Here is a tiny trained network, its code and every weight. The questions are about switching its units off for an input and a class, where a switched-off unit gives its printed mean instead of its output.

import numpy as np


def w(rows, s, z=0):
    codes = np.array(rows[::2]) - 128.0
    scale = np.full(codes.shape[1], s)
    scale[-1] = z or s
    return codes * scale


def f(y):
    return y / 2 * (1 + np.tanh(0.7978845608 * (y + 0.044715 * y**3)))


def log_softmax(a):
    a = a - a.max(-1, keepdims=True)
    return a - np.log(np.exp(a).sum(-1, keepdims=True))


def net(x, mask):
    res = np.array(x, float).reshape(1, 3) / 4 @ E
    y = f(res @ A[0][:, :-1].T + A[0][:, -1])
    res = res + np.where(mask, y, B[0][:, -1]) @ B[0][:, :-1]
    return log_softmax(res[-1] @ U[:, :-1].T + U[:, -1])


A, B = {}, {}
E = w([
[91,87,66,76,190],'x0',
[171,95,31,155,79],'x1',
[174,150,122,2,105],'x2',
],0.013)
A[0] = w([
[152,136,123,133,149,141],'neuron 0',
[13,131,74,54,168,27],'neuron 1',
[180,42,92,107,160,78],'neuron 2',
[43,134,170,123,154,162],'neuron 3',
[131,110,64,154,172,163],'neuron 4',
[111,64,108,174,85,124],'neuron 5',
[215,123,53,148,59,79],'neuron 6',
[162,122,188,192,105,117],'neuron 7',
[167,88,72,152,196,131],'neuron 8',
[70,116,218,117,221,189],'neuron 9',
[169,92,122,71,102,102],'neuron 10',
[50,121,73,68,193,106],'neuron 11',
[104,119,115,93,156,183],'neuron 12',
[164,120,106,126,65,55],'neuron 13',
[170,242,170,88,121,156],'neuron 14',
[150,154,74,54,109,172],'neuron 15',
[46,163,186,121,244,33],'neuron 16',
[172,183,65,29,110,168],'neuron 17',
[72,59,118,151,211,74],'neuron 18',
[181,110,17,196,174,85],'neuron 19',
[102,75,121,65,205,17],'neuron 20',
[91,64,105,149,98,123],'neuron 21',
[157,197,155,103,142,122],'neuron 22',
[104,71,53,158,166,108],'neuron 23',
[152,135,87,10,76,7],'neuron 24',
[155,143,164,133,136,92],'neuron 25',
[153,151,212,103,104,148],'neuron 26',
[115,124,150,116,83,92],'neuron 27',
[129,201,132,177,54,154],'neuron 28',
[168,231,201,101,64,120],'neuron 29',
[89,104,70,139,148,124],'neuron 30',
[166,160,152,210,19,52],'neuron 31',
[65,138,95,112,102,183],'neuron 32',
[128,151,155,118,110,101],'neuron 33',
[201,183,143,194,90,84],'neuron 34',
[85,72,92,108,157,170],'neuron 35',
[165,240,166,113,140,124],'neuron 36',
[78,105,165,194,140,153],'neuron 37',
[177,130,92,59,125,168],'neuron 38',
[193,127,97,62,141,24],'neuron 39',
[129,169,173,90,111,155],'neuron 40',
[154,165,179,90,127,143],'neuron 41',
],0.012,0.011)
B[0] = w([
[137,132,118,140,140,134],'neuron 0',
[106,100,185,181,63,184],'neuron 1',
[157,148,132,100,155,158],'neuron 2',
[119,84,163,152,98,194],'neuron 3',
[146,139,90,98,164,186],'neuron 4',
[150,146,128,104,149,177],'neuron 5',
[146,41,171,151,69,203],'neuron 6',
[117,68,153,170,86,190],'neuron 7',
[135,140,131,68,156,173],'neuron 8',
[112,59,155,214,68,249],'neuron 9',
[129,90,117,156,117,171],'neuron 10',
[146,72,118,186,105,208],'neuron 11',
[138,99,79,113,156,190],'neuron 12',
[80,128,185,197,62,146],'neuron 13',
[104,169,111,111,178,216],'neuron 14',
[88,125,153,162,100,226],'neuron 15',
[232,2,46,71,156,190],'neuron 16',
[101,105,194,155,78,255],'neuron 17',
[129,154,117,87,182,165],'neuron 18',
[84,176,119,112,147,197],'neuron 19',
[96,115,215,200,63,171],'neuron 20',
[117,157,124,72,148,158],'neuron 21',
[86,171,130,93,129,168],'neuron 22',
[102,183,107,72,152,182],'neuron 23',
[213,7,66,121,134,199],'neuron 24',
[65,173,153,138,118,134],'neuron 25',
[94,183,119,88,150,198],'neuron 26',
[93,155,148,134,110,126],'neuron 27',
[113,65,181,170,77,207],'neuron 28',
[76,165,117,129,155,217],'neuron 29',
[133,154,130,107,151,164],'neuron 30',
[211,66,41,121,143,207],'neuron 31',
[158,123,104,100,169,169],'neuron 32',
[94,175,130,137,104,136],'neuron 33',
[176,83,119,129,96,188],'neuron 34',
[164,143,91,95,169,194],'neuron 35',
[70,186,130,96,127,186],'neuron 36',
[155,60,146,155,97,201],'neuron 37',
[71,116,163,168,101,221],'neuron 38',
[171,69,85,99,124,164],'neuron 39',
[111,176,87,133,173,189],'neuron 40',
[106,175,118,99,153,187],'neuron 41',
],0.0087,0.013)
U = w([
[87,125,221,196,83,11],'0',
[197,98,70,137,116,255],'1',
[106,249,101,76,164,143],'2',
],0.017,0.0037)

Each question gives the input, the list of numbers given to net, and the class t.
The units are the neurons (one row each of A and B). Each row of codes is followed by its name. A weight is (code - 128) times the scale printed after its matrix; where a second scale follows, it is the last column's (A, B and U).
mask holds one flag per neuron, in row order. A switched-off neuron (its flag False) gives its mean, the last column of its row in B, instead of its output. The means were averaged over made-up inputs and are rounded, as every weight is.
A unit's drop is (log p(t) with every unit on - log p(t) with that unit switched off) / (log p(t) with every unit on - log p(t) with every unit switched off).
The circuit of an input: a set's keep is (log p(t) with only the set's units on - log p(t) with every unit switched off) / (log p(t) with every unit on - log p(t) with every unit switched off). Starting from the 12 units with the biggest drops (on a tie, the unit counted first), units are removed one at a time, each time the one whose removal leaves the highest keep (on an exact tie, the one counted first), for as long as the keep stays at least 0.8.
circuit, biggest first: the units of the circuit, biggest drop first
unit that matters most: the unit with the biggest drop
top k neurons: the k neurons with the biggest drops, biggest first
drop when u is switched off: that unit's drop, to one decimal
input [6,1,-7], class 2: unit that matters most : neuron 23
input [3,0,4], class 0: top 2 neurons : [neuron 16; neuron 17]
input [-6,1,8], class 0: top 2 neurons : [neuron 17; neuron 38]
input [5,-1,1], class 0: top 2 neurons : [neuron 31; neuron 24]
input [0,5,1], class 0: top 2 neurons : [neuron 16; neuron 31]
input [1,-1,8], class 0: top 2 neurons : [neuron 17; neuron 38]
input [4,-1,6], class 0: top 3 neurons : [neuron 17; neuron 38; neuron 16]
input [1,8,-4], class 2: top 2 neurons : [neuron 19; neuron 23]
input [6,-1,6], class 0: top 2 neurons : [neuron 17; neuron 20]
input [1,-6,-8], class 1: top 2 neurons : [neuron 16; neuron 17]
input [1,0,-3], class 1: top 2 neurons : [neuron 17; neuron 38]
input [2,-4,-4], class 1: drop when neuron 16 is switched off : 0.4
input [3,-8,-2], class 1: drop when neuron 16 is switched off : 2.0
input [7,-7,-6], class 1: circuit, biggest first : [neuron 16]
input [-1,-1,1], class 2: drop when neuron 6 is switched off : 0.2
